Below are the code and all the weights of a small trained network. Each question names an input and a class and asks about switching units off, where a switched-off unit gives its printed mean instead of its output.

import numpy as np


def w(rows, s, z=0):
    codes = np.array(rows[::2]) - 128.0
    scale = np.full(codes.shape[1], s)
    scale[-1] = z or s
    return codes * scale


def norm(h):
    return h / np.sqrt((h * h).mean(-1, keepdims=True) + 1e-5)


def f(y):
    return y / 2 * (1 + np.tanh(0.7978845608 * (y + 0.044715 * y**3)))


def log_softmax(a):
    a = a - a.max(-1, keepdims=True)
    return a - np.log(np.exp(a).sum(-1, keepdims=True))


def net(x, mask):
    res = np.array(x, float).reshape(1, 6) / 4 @ E
    u = 0
    for l in range(3):
        y = f(norm(res) @ A[l][:, :-1].T + A[l][:, -1])
        res = res + np.where(mask[u : u + 10], y, B[l][:, -1]) @ B[l][:, :-1]
        u += 10
    return log_softmax(norm(res)[-1] @ U[:, :-1].T + U[:, -1])


A, B = {}, {}
E = w([
[130,130,129],'x0',
[196,127,118],'x1',
[127,191,80],'x2',
[159,231,252],'x3',
[128,127,129],'x4',
[124,129,128],'x5',
],0.013)
A[0] = w([
[135,210,44,2],'L0N1',
[249,106,81,121],'L0N2',
[130,140,144,72],'L0N3',
[132,113,122,156],'L0N4',
[119,165,115,50],'L0N5',
[149,17,208,38],'L0N6',
[116,162,179,83],'L0N7',
[168,114,104,94],'L0N8',
[138,129,168,52],'L0N9',
[28,121,109,129],'L0N10',
],0.016,0.0041)
B[0] = w([
[81,215,40,206],'L0N1',
[41,60,195,255],'L0N2',
[154,127,115,123],'L0N3',
[121,129,143,148],'L0N4',
[132,129,93,126],'L0N5',
[59,252,19,251],'L0N6',
[210,105,133,219],'L0N7',
[104,122,153,145],'L0N8',
[173,134,122,148],'L0N9',
[78,76,189,247],'L0N10',
],0.029,0.0043)
A[1] = w([
[203,84,65,133],'L1N1',
[70,131,239,5],'L1N2',
[6,122,221,59],'L1N3',
[61,196,134,150],'L1N4',
[103,9,37,235],'L1N5',
[169,125,110,155],'L1N6',
[153,129,119,119],'L1N7',
[122,62,108,149],'L1N8',
[120,137,142,53],'L1N9',
[194,154,118,160],'L1N10',
],0.019,0.0025)
B[1] = w([
[66,131,154,131],'L1N1',
[156,90,92,177],'L1N2',
[254,129,91,254],'L1N3',
[133,118,64,211],'L1N4',
[75,202,209,204],'L1N5',
[88,128,142,135],'L1N6',
[107,128,135,128],'L1N7',
[116,168,166,152],'L1N8',
[140,124,125,126],'L1N9',
[65,114,147,169],'L1N10',
],0.037,0.013)
A[2] = w([
[128,114,142,83],'L2N1',
[170,98,144,23],'L2N2',
[102,70,87,137],'L2N3',
[125,135,124,3],'L2N4',
[202,119,154,47],'L2N5',
[8,32,138,57],'L2N6',
[26,53,103,123],'L2N7',
[112,69,97,231],'L2N8',
[102,177,72,149],'L2N9',
[107,145,96,161],'L2N10',
],0.019,0.0022)
B[2] = w([
[149,126,147,120],'L2N1',
[147,138,90,150],'L2N2',
[210,101,131,139],'L2N3',
[100,129,123,116],'L2N4',
[157,219,77,202],'L2N5',
[223,254,70,177],'L2N6',
[234,163,47,158],'L2N7',
[209,103,125,143],'L2N8',
[62,87,13,255],'L2N9',
[120,108,67,180],'L2N10',
],0.02,0.0067)
U = w([
[8,142,66,130],'0',
[66,181,246,152],'1',
[143,147,107,167],'2',
[187,113,123,127],'3',
[134,147,107,149],'4',
[133,145,110,158],'5',
[108,43,158,9],'6',
[68,2,194,3],'7',
],0.017,0.011)

Each question gives the input, the list of numbers given to net, and the class t.
The units are the neurons (one row each of A and B). Each row of codes is followed by its name. A weight is (code - 128) times the scale printed after its matrix; where a second scale follows, it is the last column's (A, B and U).
mask holds one flag per neuron, layer by layer. A switched-off neuron (its flag False) gives its mean, the last column of its row in B, instead of its output. The means were averaged over made-up inputs and are rounded, as every weight is.
A unit's drop is (log p(t) with every unit on - log p(t) with that unit switched off) / (log p(t) with every unit on - log p(t) with every unit switched off).
The circuit of an input: a set's keep is (log p(t) with only the set's units on - log p(t) with every unit switched off) / (log p(t) with every unit on - log p(t) with every unit switched off). Starting from the 12 units with the biggest drops (on a tie, the unit counted first), units are removed one at a time, each time the one whose removal leaves the highest keep (on an exact tie, the one counted first), for as long as the keep stays at least 0.8.
units of the circuit, in order: the units of the circuit, biggest drop first
most important unit: the unit with the biggest drop
k most important neurons: the k neurons with the biggest drops, biggest first
k most important neurons of layer l: the k neurons of layer l with the biggest drops, biggest first
drop when u is switched off: that unit's drop, to one decimal
input [-8,-2,-3,8,6,-7], class 1: most important unit => L1N3
input [-3,7,8,-5,6,5], class 0: 2 most important neurons => (L0N1 L1N5)
input [2,-5,-5,-7,1,-1], class 1: 2 most important neurons => (L1N5 L0N2)
input [4,4,7,7,2,-4], class 0: 2 most important neurons => (L1N3 L1N5)
input [-8,-7,-2,8,-5,-3], class 1: 3 most important neurons => (L0N7 L0N2 L1N4)
input [0,-2,0,8,-7,6], class 1: 3 most important neurons => (L1N3 L0N2 L1N4)
input [-6,5,4,8,3,2], class 1: 2 most important neurons => (L1N3 L0N6)
input [-1,-7,3,5,6,-1], class 3: units of the circuit, in order => (L0N6 L1N2)
input [-1,2,8,0,3,7], class 0: 2 most important neurons => (L0N1 L1N3)
input [-5,0,7,-2,-6,7], class 0: 2 most important neurons of layer 1 => (L1N3 L1N2)
input [1,3,-7,4,-4,2], class 0: units of the circuit, in order => (L0N6 L1N3)
input [-4,4,6,-5,-3,1], class 0: units of the circuit, in order => (L1N5 L2N9 L0N7)
input [-6,-5,-1,-7,-4,-4], class 1: 2 most important neurons => (L1N5 L0N2)
input [0,-6,-4,-8,-2,-7], class 1: units of the circuit, in order => (L1N5)
input [1,5,6,7,4,-2], class 1: 2 most important neurons => (L0N6 L1N4)
input [2,-8,-5,-4,-1,7], class 3: 2 most important neurons of layer 0 => (L0N10 L0N1)
input [5,-2,5,-6,-5,5], class 1: 3 most important neurons of layer 0 => (L0N6 L0N2 L0N10)
input [-7,-6,-5,-7,-5,-6], class 1: 2 most important neurons of layer 0 => (L0N2 L0N1)
input [1,-5,-8,6,0,-7], class 0: 3 most important neurons => (L0N6 L1N3 L0N2)
input [2,-5,-7,-1,-2,-6], class 0: units of the circuit, in order => (L0N6)
input [-6,0,-1,6,5,5], class 1: 2 most important neurons => (L1N4 L1N3)
input [-5,-4,1,5,5,-4], class 1: 3 most important neurons of layer 1 => (L1N4 L1N2 L1N3)
input [3,4,7,1,6,-1], class 0: 2 most important neurons of layer 0 => (L0N1 L0N10)
input [-2,2,-7,-1,1,-7], class 0: drop when L0N6 is switched off => 1.9
input [1,2,8,1,-3,0], class 0: drop when L0N1 is switched off => 0.4
